Below are the code and all the weights of a small trained network. Each question names an input and a class and asks about switching units off, where a switched-off unit gives its printed mean instead of its output.

import numpy as np


def w(rows, s, z=0):
    codes = np.array(rows[::2]) - 128.0
    scale = np.full(codes.shape[1], s)
    scale[-1] = z or s
    return codes * scale


def f(y):
    return y / 2 * (1 + np.tanh(0.7978845608 * (y + 0.044715 * y**3)))


def log_softmax(a):
    a = a - a.max(-1, keepdims=True)
    return a - np.log(np.exp(a).sum(-1, keepdims=True))


def net(x, mask):
    res = np.array(x, float).reshape(1, 3) / 4 @ E
    y = f(res @ A[0][:, :-1].T + A[0][:, -1])
    res = res + np.where(mask, y, B[0][:, -1]) @ B[0][:, :-1]
    return log_softmax(res[-1] @ U[:, :-1].T + U[:, -1])


A, B = {}, {}
E = w([
[201,18,212,239,101,53,63,81,99,19,65,191],'x0',
[125,112,58,205,216,233,201,84,130,18,3,14],'x1',
[226,212,202,13,225,146,136,236,40,34,55,183],'x2',
],0.0044)
A[0] = w([
[188,44,201,212,96,64,72,90,111,45,80,191,4],'neuron 1',
[144,140,190,74,47,49,82,180,125,201,210,218,41],'neuron 2',
[227,193,206,24,213,116,113,246,44,62,75,190,168],'neuron 3',
[40,24,70,236,30,80,74,14,230,214,209,104,110],'neuron 4',
[193,29,202,213,107,67,54,73,101,51,74,187,33],'neuron 5',
[134,149,182,72,55,54,71,174,130,191,208,224,25],'neuron 6',
[210,196,218,27,212,120,114,236,33,65,85,197,122],'neuron 7',
[56,255,43,30,147,206,189,173,141,204,179,70,18],'neuron 8',
[136,102,86,196,165,210,211,95,112,52,33,39,2],'neuron 9',
[187,34,213,227,109,61,51,82,85,44,82,183,94],'neuron 10',
[141,128,201,73,51,41,60,184,132,208,222,226,114],'neuron 11',
[214,183,197,43,197,144,119,216,55,75,87,178,16],'neuron 12',
[146,147,190,70,45,39,47,169,111,200,224,243,112],'neuron 13',
[63,254,54,14,161,194,198,173,151,216,170,66,67],'neuron 14',
[135,118,61,196,204,218,212,93,135,46,29,38,65],'neuron 15',
[141,131,59,200,206,225,232,88,140,42,9,34,131],'neuron 16',
[193,190,192,55,197,135,118,222,57,71,83,177,6],'neuron 17',
[193,26,214,224,105,62,40,74,76,49,66,190,168],'neuron 18',
[46,38,80,224,47,105,113,8,230,212,204,86,2],'neuron 19',
],0.0042,0.0043)
B[0] = w([
[92,34,43,107,153,112,162,187,102,174,173,234,159],'neuron 1',
[73,78,144,101,171,84,91,94,63,104,119,124,175],'neuron 2',
[125,157,110,161,87,175,156,100,154,106,99,93,253],'neuron 3',
[127,177,83,186,69,199,167,97,115,85,62,99,245],'neuron 4',
[115,66,69,96,143,127,158,191,140,175,181,209,171],'neuron 5',
[63,67,135,112,177,83,90,97,48,100,117,136,168],'neuron 6',
[117,160,94,175,79,187,164,97,138,101,84,99,233],'neuron 7',
[103,42,54,100,141,118,168,192,133,179,179,233,185],'neuron 8',
[36,47,129,111,175,51,88,99,2,104,115,178,172],'neuron 9',
[120,102,103,90,134,147,154,171,173,165,178,163,192],'neuron 10',
[76,94,170,89,173,104,86,86,109,95,124,82,206],'neuron 11',
[107,132,64,185,90,145,164,108,57,108,71,162,178],'neuron 12',
[87,93,164,91,163,107,92,88,112,101,126,86,209],'neuron 13',
[118,68,79,93,140,143,165,191,177,172,184,203,205],'neuron 14',
[63,78,160,85,170,74,82,93,72,108,130,120,208],'neuron 15',
[78,94,175,81,169,89,82,88,113,102,144,89,246],'neuron 16',
[84,127,34,202,84,149,166,106,28,100,63,194,171],'neuron 17',
[136,118,120,81,129,162,153,164,200,168,177,141,221],'neuron 18',
[100,142,49,193,82,171,173,107,49,93,55,166,200],'neuron 19',
],0.0094,0.006)
U = w([
[126,150,105,187,60,152,157,106,110,104,81,123,102],'0',
[111,109,158,103,190,96,39,99,100,109,129,109,116],'1',
[129,110,109,105,139,132,156,224,169,180,179,166,114],'2',
[174,198,199,116,101,152,105,116,254,130,143,27,253],'3',
[181,158,150,155,134,107,83,178,98,142,127,134,60],'4',
[177,172,143,155,131,79,90,160,103,131,132,152,67],'5',
[185,164,170,194,142,90,73,188,84,146,124,170,55],'6',
],0.017,0.016)

Each question gives the input, the list of numbers given to net, and the class t.
The units are the neurons (one row each of A and B). Each row of codes is followed by its name. A weight is (code - 128) times the scale printed after its matrix; where a second scale follows, it is the last column's (A, B and U).
mask holds one flag per neuron, in row order. A switched-off neuron (its flag False) gives its mean, the last column of its row in B, instead of its output. The means were averaged over made-up inputs and are rounded, as every weight is.
A unit's drop is (log p(t) with every unit on - log p(t) with that unit switched off) / (log p(t) with every unit on - log p(t) with every unit switched off).
The circuit of an input: a set's keep is (log p(t) with only the set's units on - log p(t) with every unit switched off) / (log p(t) with every unit on - log p(t) with every unit switched off). Starting from the 12 units with the biggest drops (on a tie, the unit counted first), units are removed one at a time, each time the one whose removal leaves the highest keep (on an exact tie, the one counted first), for as long as the keep stays at least 0.8.
units of the circuit, in order: the units of the circuit, biggest drop first
unit that matters most: the unit with the biggest drop
k most important neurons: the k neurons with the biggest drops, biggest first
drop when u is switched off: that unit's drop, to one decimal
input [1,-8,-6], class 1: unit that matters most	neuron 11
input [8,-1,7], class 2: 3 most important neurons	neuron 18; neuron 5; neuron 10
input [-3,-2,-1], class 3: units of the circuit, in order	neuron 1; neuron 9; neuron 17
input [-1,-7,7], class 0: 3 most important neurons	neuron 7; neuron 3; neuron 17
input [6,-7,8], class 0: 2 most important neurons	neuron 7; neuron 3
input [-3,-4,4], class 0: 2 most important neurons	neuron 16; neuron 7
input [4,-5,5], class 0: 3 most important neurons	neuron 7; neuron 3; neuron 16
input [-1,-8,8], class 0: 2 most important neurons	neuron 7; neuron 3
input [-4,1,3], class 2: 2 most important neurons	neuron 4; neuron 14
input [6,-5,0], class 2: 3 most important neurons	neuron 18; neuron 10; neuron 5
input [-5,-1,-4], class 2: 2 most important neurons	neuron 14; neuron 7
input [-7,-8,5], class 1: 2 most important neurons	neuron 11; neuron 13
input [7,5,5], class 2: drop when neuron 10 is switched off	0.1
input [2,0,3], class 3: unit that matters most	neuron 19
input [-3,-2,4], class 0: drop when neuron 7 is switched off	0.1
input [-4,-7,1], class 1: drop when neuron 6 is switched off	0.0
input [-3,4,0], class 1: drop when neuron 18 is switched off	0.1
input [-5,-6,7], class 0: 2 most important neurons	neuron 7; neuron 3
